Each row has a class, written as a number after it; each block has new classes, again numbered from 0 up.
[  9 -14 -33  17 -12  25 -22 -11   3 -11  12  -9   0  25   8 -23   7  15
 -15 -12  66  25 -11  31 -42 -24   6 -85  31  -6   4  -5  36  65   6  10]  2
[ 20  -6 -50 -34  -8  -2   2   8   4   2  -6 -11   8  10  -5 -12  23  -9
  -1  -6  26  37 -31  10  15  -8   4 -85  12 -12 -14 -33   7  -4  22  12]  1
[ 13  -2 -29 -61  -5   5  -2   5   9   9 -12 -10  10  20  -5  16  12 -21
   6 -15  21  17 -23  14  22   1  -2 -28   1  -4   7 -38  -7 -18  24  16]  1
[ 14   0 -13   7 -18   7  -9  11  -2 -10  -1  -3  -1   7   0 -26  -1  -1
   3  -2   3  14   4  12  12 -17   0   1   2   3 -12  -2  -5   7   7  20]  0
[ 15 -22 -33  24 -12  17 -13  -2  11  -6 -17   3  -1   8  -4 -19  15   1
  -3  -5   8  21  -9  24 -36 -13  -3 -74  12  -9  49   8  -8  -1  18  16]  2
[  7 -11 -20  12  -7  10 -10  -7  -3 -11   7  -4  -3  13   4 -18   6   9
  -8  -7  34  18  -9  31 -27 -14   0 -48  14   0  16   6   6  33   8   9]  2
[  4  -3 -16  11  -2   0  -8  -1   4  -5  18  -2  -2  11   7  -9  -5  -3
  -3   4  23  13  -9  10  -8 -14   0 -12   6  -6  -6   0  -7  36  -3  12]  0
[ 12 -17 -48 -36  13   6  -3  -2  -2  -6 -11 -23  14  27  -4  24  41 -12
  -5 -11  48  20 -38  30  -4  -2   9 -60  17 -10  13 -48  29  15  21  -2]  1
[  4 -11  -1  14  -6  -5 -12  -4  -6 -18  24  -1   7   8   2 -19   4  -6
  -6  -6  34  32 -18  20 -17 -14 -14 -59  10  -7  -4 -10  -6  66   0   9]  3
[  9 -29 -12  35  -9  13 -17  -2  -4 -18 -10  -2   6  10  -1  -7   5  -5
   1  -5   9  16  -6  25 -33 -14 -17 -32   0   1  39  -9  -9  27   9  11]  3
[ 19   0 -37 -10  17  11   4   2  -4   0 -11   2   6  15   1  13  -2  12
  -6  -1  44  12 -20  19  -3  -3  15 -85  16  -4  15  -4  39  -5   6  -2]  1
[  7 -15 -17  20   1   5  -9  -7  -4 -12  -4  -1   2   8   2 -16  20   7
  -9  -9  15  16 -10  14 -24 -11  -1 -54  14  -3   4 -10  14  20   7   2]  2
[  4   1 -19   5  -8   2  -8  -3  -3  -7  24  -9  -7  17   4 -24   8   4
 -12   3  45  17 -17  16 -11 -14   2 -32  10   0  -9  -7   7  58  -2   7]  2
[  8 -11 -31 -33 -11   7  -7  -1   5  -8  -4  -1   3  24   1   5 -19 -20
   4  -8  35  27 -11  33   9  -4 -12 -39   7  -2  14 -21 -35  16  21  25]  1
[ 13  -5 -37 -40  -7  34   3  12   5 -10  -3 -21   7  27   1  12   7  -6
   0 -13  31  12 -14  10  19 -12  11  -1  12  -3 -20 -19  15   7  20  12]  1
[ 27  -1 -44 -36  -8   5   3  18  10   1  -3 -21   5  19  -5 -16  34   6
  -5  -8  27  28 -31  14  19 -19  19 -53  10 -14  -2 -21  28 -11  31  19]  1
[ 16  -1 -24  -3 -17   1 -12  13  -4  -5   9 -13   2  19   8 -42  14  -5
  -6   2  24  25   7  14  12 -20   0  -2   5  -1 -34 -22   0  39   4  19]  0
[ 19  -8 -28  25 -14   4 -12   9   4  -4   3  -9   2   6   3 -41  14  -8
  -8  -4   9  32  -9   8 -10 -18  -3 -40   2 -12  -3 -18  -4  26   8  19]  0
[ 16 -20 -35  21  -8  20 -12  -6   7  -6 -13   0   1  13  -4 -13  11   4
  -7  -7  17  14 -14  24 -41 -14   1 -70  16  -5  36   1  13  17  12  12]  2
[  4 -13 -25   4  -8   2  -8  -5   5 -13   7   0  -2  16   1 -14   0   5
  -8  -7  18  21 -14  26 -15 -11  -5 -49  11  -5   8  -3  -3  32   5  14]  2
[  6 -11 -19  21 -15   6 -10  -5   3  -7   0  -3   1   6   5 -17  12   5
  -7  -5  19  16  -8  18 -30 -13  -1 -47  10  -3   5  -7   9  31   0   7]  2
[ -2  -4  -4 -15 -23  13 -11 -11   3   0   7  -6   1   9  13  -6  11  -2
  -1 -12  39  10  -5   0 -15  -5  -3 -69  22  -4 -21 -11   9  35   9   8]  3
[ 13  -2 -24  12 -15  -1 -12   9   4  -3   8 -13  -1  14   5 -36  24  -5
  -9   1  18  22 -10   8  -2 -21   1 -15   1  -6 -14 -23   6  33   8  14]  0
[  7 -23 -20   8 -10   7 -11  -9  -1  -6  12  -7  -5   8   3 -14  -9   3
  -5  -2  37  18  -9  23 -22 -16  -1 -55  10  -4   7   7   3  39   0  15]  2
[ 12 -14 -24  27  -1  11 -12   6  -7 -17   2   1   0  13  -5 -21  15   7
  -7  -2  30  18  -5  30 -30 -17  -2 -34  12   3  24  -6  12  34   8   8]  2
[ 10 -12 -24  17  -3   6  -6  -4   0 -10  -1  -8  -7  12  -2  -8   2   5
  -6   1   9   9 -14  16 -14  -7   6 -14   6  -1   6   2   9  21  -2   5]  2
[ 13 -13 -29  15 -12  20 -17   3   3   0 -10  -5  -5  12   2 -37  13  -2
 -11  -2  10  16   7  19 -20 -17   1 -19   6  -3  30 -10 -10   9  18  20]  0
[  7  -9 -17  18  -8   8  -9  -3   0 -10  16  -3  -1   4  -8 -24  -1   5
 -10   1  31  20 -12  23 -25 -15  -5 -50   9  -4  13  10  -1  40   3  12]  2
[ 15 -28 -45  44  -2   9 -30  -4  14   5 -11  -2  -9   9  -2 -22  23 -12
  -9   9   8  21 -30  37 -61 -10  -4 -49  -4  -4  85 -11 -20   5  15  16]  2
[ 11 -17 -29  17  -6  11 -10  -3  -1 -12  -3  -4  -1  14  -2  -9  -1   4
  -7  -4  25  19  -8  29 -21 -13   0 -46  12  -2  20   4   0  29   5  10]  2
[ 11 -15 -29   4  -5   6 -12  -8   2  -9   5   7   1  16   3 -21  -3   1
  -8  -2  37  25 -11  33 -25 -13  -4 -68  14   0   5  -7  -5  42   5  14]  2
[  4 -19 -25  11  -5  22  -8  -3   2  -3   0   1  -1  11  -5  -3  -2  -6
  -2  -3  26  12 -21  29 -35  -8  -9 -47   5  -7  56  -3 -17  19  10  18]  2
[ 11   7 -19  -6 -12   3  -9   6   0  -4   7  -7  -2  12   7 -39  15  10
 -13  -4  24  24   6  13   1 -17   8 -18  13  -6 -20  -6  14  20   3  12]  0
[  0 -14 -26 -22  -5  12 -13   1  -7  -7 -11  -2   3  16  -4  -6  11 -12
  -2 -15  24  20  -2  42 -13 -15 -10 -15  13  -3  38 -27 -20  15  27  16]  3
[ 12  -9  12   2  -3  18 -16  -3 -14  -2  -8  -5  14   6   8  -9  32  -6
  -6 -22  27  12   6  16 -11  -6 -17 -45  12   2  29 -34   7  22  22   5]  3
[ 18 -18 -13   3  -2   5 -10  -3  -3  -2   1   7   5   9  -7 -10  26  -9
  -5  -9  24  19 -25  45 -34  -9 -15 -62   5  -1  85 -20 -30  13  33  18]  3
[  2 -11 -15  17 -12   7 -10 -12  -6 -11   8  -2   1  14   2 -17   0  -2
 -15  -9  30  14  -5  22 -29 -11  -3 -44  15  -4   7  -4  -5  42   5  12]  2
[  7  25  11 -21 -18 -14  -5  15  -9   0  35 -12   2  12  14 -58  30   8
 -12  -9  38  23  14   6  27 -21 -15   6   7  -4 -62 -25   5  55   3  13]  0
[ 23 -13 -36  13 -11  16 -14   5   4 -11   3 -11   3  21   9 -29  31  -4
  -9  -5  36  27 -10  22 -14 -22  -1 -41  25  -5   4 -18  16  39  13  18]  0
[  6  -7 -14  17  -9  12  -6 -10  -6  -7  18  -2 -12  10   2 -29   7  10
 -11  -3  39  14   4  32 -33 -15   0 -58  21  -2  13   9   8  37   1   8]  2

A new block, with new classes numbered from 0.
[  9  17   7   1  -9   6  -8  -9   5  -3 -10  -1 -34   9   2  10   0  -3
  15 -14   7   7  11   2  12 -49  13  13  11  -8 -24  13   9  -9   2   5]  0
[  4 -13   7  -2 -17  -1 -16  -1  -3   0 -13 -18 -33  13  10   7   2  -7
   3  -3  17  -3   9   5  18 -59  28  15   7 -12   9  11   9 -10   2   3]  0
[  8  -1   1 -12 -12  20   6  13  10   6  -9   6 -18  15   7  21 -10  -5
 -12  13  16 -12  32 -13  31 -54  14   9  14  -2 -38  14   4   0   8 -11]  1
[ 16  -9   9  11   7   3   1 -10  -7  -4  -8 -56 -36  18  14  -9  12  -5
  18  -4  -9  -1  -4  17  -4 -30   8   8   9 -17  21   7  14 -19 -13   5]  0
[-14   3   8   2  -6  -9   1  -1 -12   6 -17   4 -24 -11   6   6  -7  -7
 -20  -6 -13   5   2  16   0  70  23  12   3  -1  31   9  15  -5  -7 -10]  0
[ -1   0  15  17  15 -39   3   7  23 -11  -7 -16  15  -8   8 -11  -2  15
  16  -8  20   0 -21  -1   5 -22  11   7   6  -8   9  -6 -13 -19   5  -1]  0
[ -2  -3  -3   3  13 -18  -6  -2   3 -12  -1   0   4   6  10 -11  15   6
   3  -5  21 -12   1   5   9   0   1  -8  11  -2   4   0  -4 -19   0 -14]  1
[ -7   4   2   3 -30   7   4  -1 -22  13   4  10 -48  -2  -2  21   7  -3
 -29  11 -24   5  16   1  27  32  38   8  -1  -6  21  -2  24  29  -3 -16]  1
[ 11  -6   7 -14 -19  13   7  -5  -9   9 -12   1 -16  11  15  13  -1 -11
 -14   0   2   0  28  11  30 -31  16  -3  12  -6  -6  18  15   2   2  -9]  1
[  7 -12  11 -13 -10  11  -9 -13  -1  -7 -19  -6 -27   3   4  10  -1  -5
   4   2  30  -6  16  10  27 -34  14  12  13 -17  -7   3  15   2  -8  -7]  1
